Here is a tiny trained network, its code and every weight. The questions are about switching its units off for an input and a target symbol, where a switched-off unit gives its printed mean instead of its output.

import numpy as np


def w(rows, s, z=0):
    codes = np.array(rows[::2]) - 128.0
    scale = np.full(codes.shape[1], s)
    scale[-1] = z or s
    return codes * scale


def f(y):
    return y / 2 * (1 + np.tanh(0.7978845608 * (y + 0.044715 * y**3)))


def softmax(a):
    e = np.exp(a - a.max(-1, keepdims=True))
    return e / e.sum(-1, keepdims=True)


def log_softmax(a):
    a = a - a.max(-1, keepdims=True)
    return a - np.log(np.exp(a).sum(-1, keepdims=True))


def net(x, mask):
    ids = ['ΔΛΞβεζστω'.index(c) for c in x.split()]
    T = len(ids)
    res = E[ids] + P[:T]
    r = res
    for j in range(3):
        rows = slice(2 * j, 2 * j + 2)
        q, k, v = (r @ M[0][rows].T for M in (Q, K, V))
        z = softmax(np.where(np.tri(T) > 0, q @ k.T / 2**0.5, -1e9)) @ v
        o = O[0][rows]
        res = res + np.where(mask[j], z, o[:, -1]) @ o[:, :-1]
    y = f(res @ A[0][:, :-1].T + A[0][:, -1])
    res = res + np.where(mask[3:19], y, B[0][:, -1]) @ B[0][:, :-1]
    return log_softmax(res[-1] @ U[:, :-1].T + U[:, -1])


Q, K, V, O, A, B = {}, {}, {}, {}, {}, {}
E = w([
[131,154,195,123,181,170,202],'Δ',
[110,191,101,172,114,76,116],'Λ',
[100,68,99,123,105,159,113],'Ξ',
[121,170,91,85,70,101,100],'β',
[194,65,118,97,85,84,114],'ε',
[188,116,116,143,103,38,115],'ζ',
[99,127,104,51,30,197,83],'σ',
[140,168,175,207,50,193,80],'τ',
[131,70,122,253,204,111,130],'ω',
],0.0051)
P = w([
[103,143,72,135,131,133,121],'0',
[160,120,97,149,2,123,236],'1',
[53,100,218,149,69,67,119],'2',
[219,153,176,112,167,165,13],'3',
[211,60,94,203,101,211,128],'4',
[95,5,221,206,69,57,109],'5',
],0.0034)
Q[0] = w([
[105,102,33,151,148,119,82],'head 0',
[75,149,20,47,254,76,178],'head 0',
[161,149,101,122,166,162,115],'head 1',
[146,111,99,151,93,135,168],'head 1',
[206,143,67,147,94,178,211],'head 2',
[70,81,112,175,51,97,197],'head 2',
],0.044)
K[0] = w([
[64,197,43,104,150,139,148],'head 0',
[107,146,5,158,31,32,84],'head 0',
[88,120,155,128,106,101,173],'head 1',
[111,106,160,119,134,96,61],'head 1',
[25,93,177,138,69,48,127],'head 2',
[102,110,118,124,179,107,3],'head 2',
],0.038)
V[0] = w([
[108,82,64,147,58,114,44],'head 0',
[141,78,141,162,120,131,62],'head 0',
[133,137,139,251,121,139,126],'head 1',
[157,115,117,97,14,132,108],'head 1',
[179,37,122,113,171,42,164],'head 2',
[106,24,125,121,122,230,128],'head 2',
],0.028)
O[0] = w([
[91,139,118,119,143,116,27,134],'head 0',
[77,163,62,136,151,115,112,183],'head 0',
[198,112,177,131,137,171,54,252],'head 1',
[143,154,111,170,4,102,147,225],'head 1',
[79,70,231,116,99,75,118,1],'head 2',
[102,5,84,159,81,190,108,156],'head 2',
],0.014,0.0074)
A[0] = w([
[146,79,139,84,72,58,150,57],'neuron 0',
[116,148,158,57,146,132,77,126],'neuron 1',
[170,41,90,119,197,4,197,146],'neuron 2',
[133,132,89,188,166,74,151,150],'neuron 3',
[43,116,128,166,237,185,194,110],'neuron 4',
[98,85,137,166,72,125,125,168],'neuron 5',
[101,144,181,57,134,94,132,45],'neuron 6',
[59,151,82,160,126,106,166,33],'neuron 7',
[104,156,101,60,181,144,207,140],'neuron 8',
[120,185,156,87,208,148,132,56],'neuron 9',
[68,127,192,175,152,94,99,120],'neuron 10',
[86,92,87,42,105,117,196,154],'neuron 11',
[147,69,149,228,235,107,182,74],'neuron 12',
[86,71,150,132,122,129,79,118],'neuron 13',
[69,93,67,112,134,131,123,3],'neuron 14',
[119,184,120,116,157,71,126,156],'neuron 15',
],0.012,0.0027)
B[0] = w([
[151,220,82,107,121,154,131,172],'neuron 0',
[211,147,181,127,176,176,108,171],'neuron 1',
[56,185,183,144,173,116,91,159],'neuron 2',
[119,160,127,107,108,163,110,156],'neuron 3',
[152,131,70,208,154,88,254,145],'neuron 4',
[154,101,129,141,196,84,171,254],'neuron 5',
[119,81,113,196,88,64,100,153],'neuron 6',
[106,140,168,89,66,135,183,155],'neuron 7',
[154,112,78,148,85,112,33,150],'neuron 8',
[184,108,102,62,182,76,181,158],'neuron 9',
[187,80,104,33,62,86,117,183],'neuron 10',
[97,89,109,44,186,138,84,147],'neuron 11',
[87,83,174,150,82,183,66,208],'neuron 12',
[23,119,102,110,160,147,155,233],'neuron 13',
[218,118,152,201,124,108,111,188],'neuron 14',
[69,146,181,170,163,90,116,185],'neuron 15',
],0.019,0.0063)
U = w([
[81,67,94,216,176,90,145,160],'Δ',
[143,90,160,127,87,60,73,1],'Λ',
[93,74,167,39,172,179,86,153],'Ξ',
[147,161,25,107,120,164,41,230],'β',
[137,185,149,109,218,116,126,33],'ε',
[32,206,168,156,108,118,152,179],'ζ',
[112,135,46,35,116,91,183,56],'σ',
[234,132,170,171,75,137,252,162],'τ',
[100,85,229,159,86,186,88,59],'ω',
],0.0036,0.0021)

Each question gives the input, a string of symbols that net reads in full, and the target symbol t.
The units are the heads (2 rows each of Q, K, V and O) and the neurons (one row each of A and B). Each row of codes is followed by its name. A weight is (code - 128) times the scale printed after its matrix; where a second scale follows, it is the last column's (O, A, B and U).
mask holds one flag per unit, heads first, then neurons. A switched-off unit (its flag False) gives its mean, the last column of its rows in O or B, instead of its output. The means were averaged over made-up inputs and are rounded, as every weight is.
A unit's drop is (log p(t) with every unit on - log p(t) with that unit switched off) / (log p(t) with every unit on - log p(t) with every unit switched off).
The circuit of an input: a set's keep is (log p(t) with only the set's units on - log p(t) with every unit switched off) / (log p(t) with every unit on - log p(t) with every unit switched off). Starting from the 12 units with the biggest drops (on a tie, the unit counted first), units are removed one at a time, each time the one whose removal leaves the highest keep (on an exact tie, the one counted first), for as long as the keep stays at least 0.8.
circuit, biggest first: the units of the circuit, biggest drop first
unit that matters most: the unit with the biggest drop
k most important neurons: the k neurons with the biggest drops, biggest first
heads that matter: for each layer, one digit per head in row order, 1 if its drop is at least 0.15 and else 0, layers parted by /
input Ξ Ξ Ξ ω ω, target Δ: circuit, biggest first -> (head 2; neuron 13; neuron 5)
input τ τ Λ, target β: heads that matter -> 001
input Δ Δ τ, target ω: heads that matter -> 110
input Ξ τ ω, target Δ: circuit, biggest first -> (head 2; neuron 5; neuron 13)
input Δ Λ ε β Ξ ζ, target ζ: unit that matters most -> neuron 2
input τ ζ τ ε, target Λ: circuit, biggest first -> (head 2; neuron 6)
input Ξ σ τ ζ, target τ: 2 most important neurons -> (neuron 14; neuron 7)
input τ Ξ Ξ Δ τ, target τ: 3 most important neurons -> (neuron 5; neuron 13; neuron 0)
input Ξ τ τ τ Δ Ξ, target τ: heads that matter -> 110
input τ τ Λ τ β, target ε: circuit, biggest first -> (head 2; neuron 9; neuron 15)
input τ ζ Ξ Ξ, target Λ: circuit, biggest first -> (head 2; neuron 10; neuron 6)
input Ξ τ Ξ ε τ Ξ, target σ: heads that matter -> 011
input σ τ τ Λ Λ ω, target ε: heads that matter -> 001
input β β ζ, target ζ: unit that matters most -> head 1
input Λ Λ τ, target ε: heads that matter -> 001
input ζ τ τ β ε, target β: circuit, biggest first -> (head 2; head 0)
input τ β Ξ τ, target ζ: heads that matter -> 111
input Δ τ β, target τ: heads that matter -> 100
input ζ τ Δ Λ, target τ: heads that matter -> 100
input τ τ ε σ Λ, target σ: heads that matter -> 011
input ε Δ ε Δ, target ω: unit that matters most -> head 0
input ζ τ Ξ Δ Ξ ω, target ω: heads that matter -> 100
input ε Ξ τ, target σ: 2 most important neurons -> (neuron 10; neuron 13)
input ω ζ τ Δ, target τ: 2 most important neurons -> (neuron 0; neuron 13)
